Below are the code and all the weights of a small trained network. Each question names an input and a target symbol and asks about switching units off, where a switched-off unit gives its printed mean instead of its output.

import numpy as np


def w(rows, s, z=0):
    codes = np.array(rows[::2]) - 128.0
    scale = np.full(codes.shape[1], s)
    scale[-1] = z or s
    return codes * scale


def norm(h):
    return h / np.sqrt((h * h).mean(-1, keepdims=True) + 1e-5)


def f(y):
    return y / 2 * (1 + np.tanh(0.7978845608 * (y + 0.044715 * y**3)))


def softmax(a):
    e = np.exp(a - a.max(-1, keepdims=True))
    return e / e.sum(-1, keepdims=True)


def log_softmax(a):
    a = a - a.max(-1, keepdims=True)
    return a - np.log(np.exp(a).sum(-1, keepdims=True))


def net(x, mask):
    ids = ['Ψβγηλμ'.index(c) for c in x.split()]
    T = len(ids)
    res = E[ids] + P[:T]
    u = 0
    for l in range(3):
        q, k, v = (norm(res) @ M[l].T for M in (Q, K, V))
        z = softmax(np.where(np.tri(T) > 0, q @ k.T / 4**0.5, -1e9)) @ v
        res = res + np.where(mask[u], z, O[l][:, -1]) @ O[l][:, :-1]
        u += 1
        y = f(norm(res) @ A[l][:, :-1].T + A[l][:, -1])
        res = res + np.where(mask[u : u + 12], y, B[l][:, -1]) @ B[l][:, :-1]
        u += 12
    return log_softmax(norm(res)[-1] @ U[:, :-1].T + U[:, -1])


Q, K, V, O, A, B = {}, {}, {}, {}, {}, {}
E = w([
[56,253,197,210],'Ψ',
[198,121,197,128],'β',
[97,124,142,151],'γ',
[120,146,161,152],'η',
[191,65,250,167],'λ',
[131,129,164,113],'μ',
],0.011)
P = w([
[139,172,21,109],'0',
[254,139,178,255],'1',
[220,150,176,220],'2',
[203,157,178,191],'3',
[79,123,108,98],'4',
[79,127,108,112],'5',
[66,128,111,111],'6',
[53,138,117,102],'7',
[46,131,129,102],'8',
[63,131,133,104],'9',
[132,93,220,133],'10',
],0.0065)
Q[0] = w([
[165,144,81,50],'0.h0',
[105,184,254,204],'0.h0',
[181,162,188,204],'0.h0',
[75,30,47,75],'0.h0',
],0.008)
K[0] = w([
[127,61,84,146],'0.h0',
[237,224,7,61],'0.h0',
[89,255,65,71],'0.h0',
[169,5,146,120],'0.h0',
],0.0084)
V[0] = w([
[89,77,209,254],'0.h0',
[166,38,213,186],'0.h0',
[40,218,176,17],'0.h0',
[188,143,245,102],'0.h0',
],0.0058)
O[0] = w([
[106,3,239,56,81],'0.h0',
[95,209,243,90,65],'0.h0',
[226,89,34,122,121],'0.h0',
[192,207,182,7,250],'0.h0',
],0.0056,0.0023)
A[0] = w([
[230,75,124,203,203],'0.n0',
[166,21,110,76,134],'0.n1',
[218,110,229,199,174],'0.n2',
[111,188,70,144,91],'0.n3',
[228,151,153,108,138],'0.n4',
[166,151,99,222,184],'0.n5',
[120,135,211,43,184],'0.n6',
[13,12,33,89,2],'0.n7',
[60,155,166,102,154],'0.n8',
[53,136,63,2,153],'0.n9',
[81,39,14,95,27],'0.n10',
[167,78,47,161,130],'0.n11',
],0.007,0.0063)
B[0] = w([
[68,195,85,74,231],'0.n0',
[85,204,188,140,141],'0.n1',
[83,128,51,106,255],'0.n2',
[179,161,162,72,122],'0.n3',
[39,155,112,124,180],'0.n4',
[114,118,85,60,201],'0.n5',
[83,104,24,141,246],'0.n6',
[6,14,127,215,118],'0.n7',
[99,69,94,103,176],'0.n8',
[201,180,57,159,135],'0.n9',
[10,107,232,255,121],'0.n10',
[150,83,147,74,155],'0.n11',
],0.0073,0.0067)
Q[1] = w([
[160,183,135,180],'1.h0',
[159,50,247,157],'1.h0',
[218,110,222,113],'1.h0',
[114,84,212,180],'1.h0',
],0.013)
K[1] = w([
[148,124,194,134],'1.h0',
[227,62,129,96],'1.h0',
[171,2,127,115],'1.h0',
[207,109,133,73],'1.h0',
],0.013)
V[1] = w([
[129,141,1,198],'1.h0',
[187,118,79,104],'1.h0',
[250,146,75,48],'1.h0',
[71,81,150,50],'1.h0',
],0.0099)
O[1] = w([
[172,93,17,113,254],'1.h0',
[117,163,79,65,110],'1.h0',
[157,254,83,91,98],'1.h0',
[177,153,184,193,116],'1.h0',
],0.0097,0.0084)
A[1] = w([
[79,241,132,183,153],'1.n0',
[105,179,159,174,1],'1.n1',
[154,69,82,59,64],'1.n2',
[70,179,181,160,112],'1.n3',
[175,67,112,99,162],'1.n4',
[161,126,94,215,81],'1.n5',
[245,174,127,73,72],'1.n6',
[110,93,198,156,3],'1.n7',
[186,50,114,146,82],'1.n8',
[255,149,139,80,106],'1.n9',
[171,132,53,229,91],'1.n10',
[98,132,97,166,34],'1.n11',
],0.0098,0.0062)
B[1] = w([
[148,48,79,101,191],'1.n0',
[37,143,160,159,96],'1.n1',
[77,148,121,205,254],'1.n2',
[122,98,131,20,128],'1.n3',
[69,180,79,164,248],'1.n4',
[29,131,144,84,98],'1.n5',
[28,122,191,190,151],'1.n6',
[197,104,54,132,124],'1.n7',
[58,177,86,139,137],'1.n8',
[35,116,154,182,130],'1.n9',
[106,115,115,1,175],'1.n10',
[77,123,134,48,103],'1.n11',
],0.0089,0.0029)
Q[2] = w([
[159,181,128,107],'2.h0',
[128,75,153,111],'2.h0',
[167,116,134,73],'2.h0',
[162,255,127,83],'2.h0',
],0.014)
K[2] = w([
[104,158,11,104],'2.h0',
[169,143,186,147],'2.h0',
[92,126,133,254],'2.h0',
[14,136,65,176],'2.h0',
],0.0097)
V[2] = w([
[91,91,161,59],'2.h0',
[82,207,79,129],'2.h0',
[120,33,201,186],'2.h0',
[153,183,180,6],'2.h0',
],0.015)
O[2] = w([
[150,108,153,48,136],'2.h0',
[112,56,201,163,201],'2.h0',
[84,186,67,49,8],'2.h0',
[249,80,96,66,120],'2.h0',
],0.013,0.014)
A[2] = w([
[251,167,167,115,103],'2.n0',
[189,199,72,119,207],'2.n1',
[124,125,113,90,3],'2.n2',
[88,154,78,53,57],'2.n3',
[154,206,206,111,88],'2.n4',
[50,171,171,177,128],'2.n5',
[176,76,101,165,182],'2.n6',
[48,99,95,128,166],'2.n7',
[167,81,251,119,104],'2.n8',
[159,72,71,139,65],'2.n9',
[120,141,103,83,31],'2.n10',
[169,208,204,113,82],'2.n11',
],0.016,0.0067)
B[2] = w([
[143,120,249,156,132],'2.n0',
[119,211,116,102,136],'2.n1',
[137,95,152,152,124],'2.n2',
[158,49,118,125,158],'2.n3',
[89,94,166,65,123],'2.n4',
[161,185,176,174,145],'2.n5',
[121,144,133,84,247],'2.n6',
[151,141,162,79,198],'2.n7',
[110,204,118,117,201],'2.n8',
[93,128,157,71,167],'2.n9',
[163,89,171,181,132],'2.n10',
[91,81,185,58,124],'2.n11',
],0.016,0.013)
U = w([
[236,135,192,128,205],'Ψ',
[94,165,247,26,52],'β',
[36,164,113,146,162],'γ',
[73,51,150,118,1],'η',
[184,189,66,154,203],'λ',
[114,66,46,180,71],'μ',
],0.015,0.0084)

Each question gives the input, a string of symbols that net reads in full, and the target symbol t.
The units are the heads (4 rows each of Q, K, V and O) and the neurons (one row each of A and B). Each row of codes is followed by its name. A weight is (code - 128) times the scale printed after its matrix; where a second scale follows, it is the last column's (O, A, B and U).
mask holds one flag per unit, layer by layer, with each layer's heads first. A switched-off unit (its flag False) gives its mean, the last column of its rows in O or B, instead of its output. The means were averaged over made-up inputs and are rounded, as every weight is.
A unit's drop is (log p(t) with every unit on - log p(t) with that unit switched off) / (log p(t) with every unit on - log p(t) with every unit switched off).
The circuit of an input: a set's keep is (log p(t) with only the set's units on - log p(t) with every unit switched off) / (log p(t) with every unit on - log p(t) with every unit switched off). Starting from the 12 units with the biggest drops (on a tie, the unit counted first), units are removed one at a time, each time the one whose removal leaves the highest keep (on an exact tie, the one counted first), for as long as the keep stays at least 0.8.
units of the circuit, in order: the units of the circuit, biggest drop first
unit that matters most: the unit with the biggest drop
top k neurons: the k neurons with the biggest drops, biggest first
top k neurons in layer l: the k neurons of layer l with the biggest drops, biggest first
input μ γ μ β γ β β Ψ, target μ: top neuron -> 0.n0
input β β β β β β β β Ψ β λ, target β: top 3 neurons -> 1.n3, 0.n4, 0.n0
input β β β β β β γ, target Ψ: units of the circuit, in order -> 2.h0, 1.h0
input β Ψ β β β η λ, target β: top 3 neurons -> 0.n2, 1.n3, 0.n6
input β γ η γ β η η β Ψ γ β, target β: top 4 neurons -> 0.n2, 1.n3, 0.n0, 1.n4
input μ β β β β η β η, target Ψ: top 3 neurons in layer 0 -> 0.n6, 0.n3, 0.n11
input β β Ψ, target β: units of the circuit, in order -> 1.n3, 1.h0, 0.h0
input β η Ψ η, target β: top 2 neurons in layer 0 -> 0.n11, 0.n2
input γ μ Ψ β γ γ, target γ: top 2 neurons -> 1.n2, 0.n6
input β β η η μ, target Ψ: top 2 neurons in layer 0 -> 0.n2, 0.n5
input β η β β β η, target Ψ: units of the circuit, in order -> 2.h0, 0.h0
input β β γ γ γ, target Ψ: units of the circuit, in order -> 2.h0, 0.h0, 1.h0
input β Ψ β β β β γ Ψ, target Ψ: top 2 neurons -> 0.n0, 1.n4
input η Ψ β β β μ λ λ, target η: unit that matters most -> 1.h0
input γ β μ Ψ μ, target γ: top 3 neurons in layer 0 -> 0.n10, 0.n6, 0.n7
input β γ Ψ, target β: top 2 neurons -> 1.n3, 2.n8
input Ψ Ψ β μ, target η: top 2 neurons in layer 0 -> 0.n2, 0.n4
input γ β β β γ β γ β, target γ: top 2 neurons -> 0.n0, 0.n8
input η γ β β β γ γ μ β Ψ λ, target η: top 2 neurons -> 0.n0, 0.n2
input η η λ μ, target μ: units of the circuit, in order -> 0.h0
input β η β β β λ β μ, target Ψ: units of the circuit, in order -> 2.h0, 0.h0
input β η γ η γ Ψ β γ, target β: top 2 neurons in layer 2 -> 2.n7, 2.n3
input γ Ψ β β μ, target γ: top 2 neurons in layer 2 -> 2.n3, 2.n5
input μ Ψ β β γ β γ β, target μ: top 2 neurons -> 0.n0, 0.n8
input β Ψ β γ, target β: top 2 neurons in layer 0 -> 0.n2, 0.n11
input η γ μ λ λ Ψ, target η: top 3 neurons -> 1.n10, 2.n9, 2.n6
input β Ψ β, target β: unit that matters most -> 1.h0
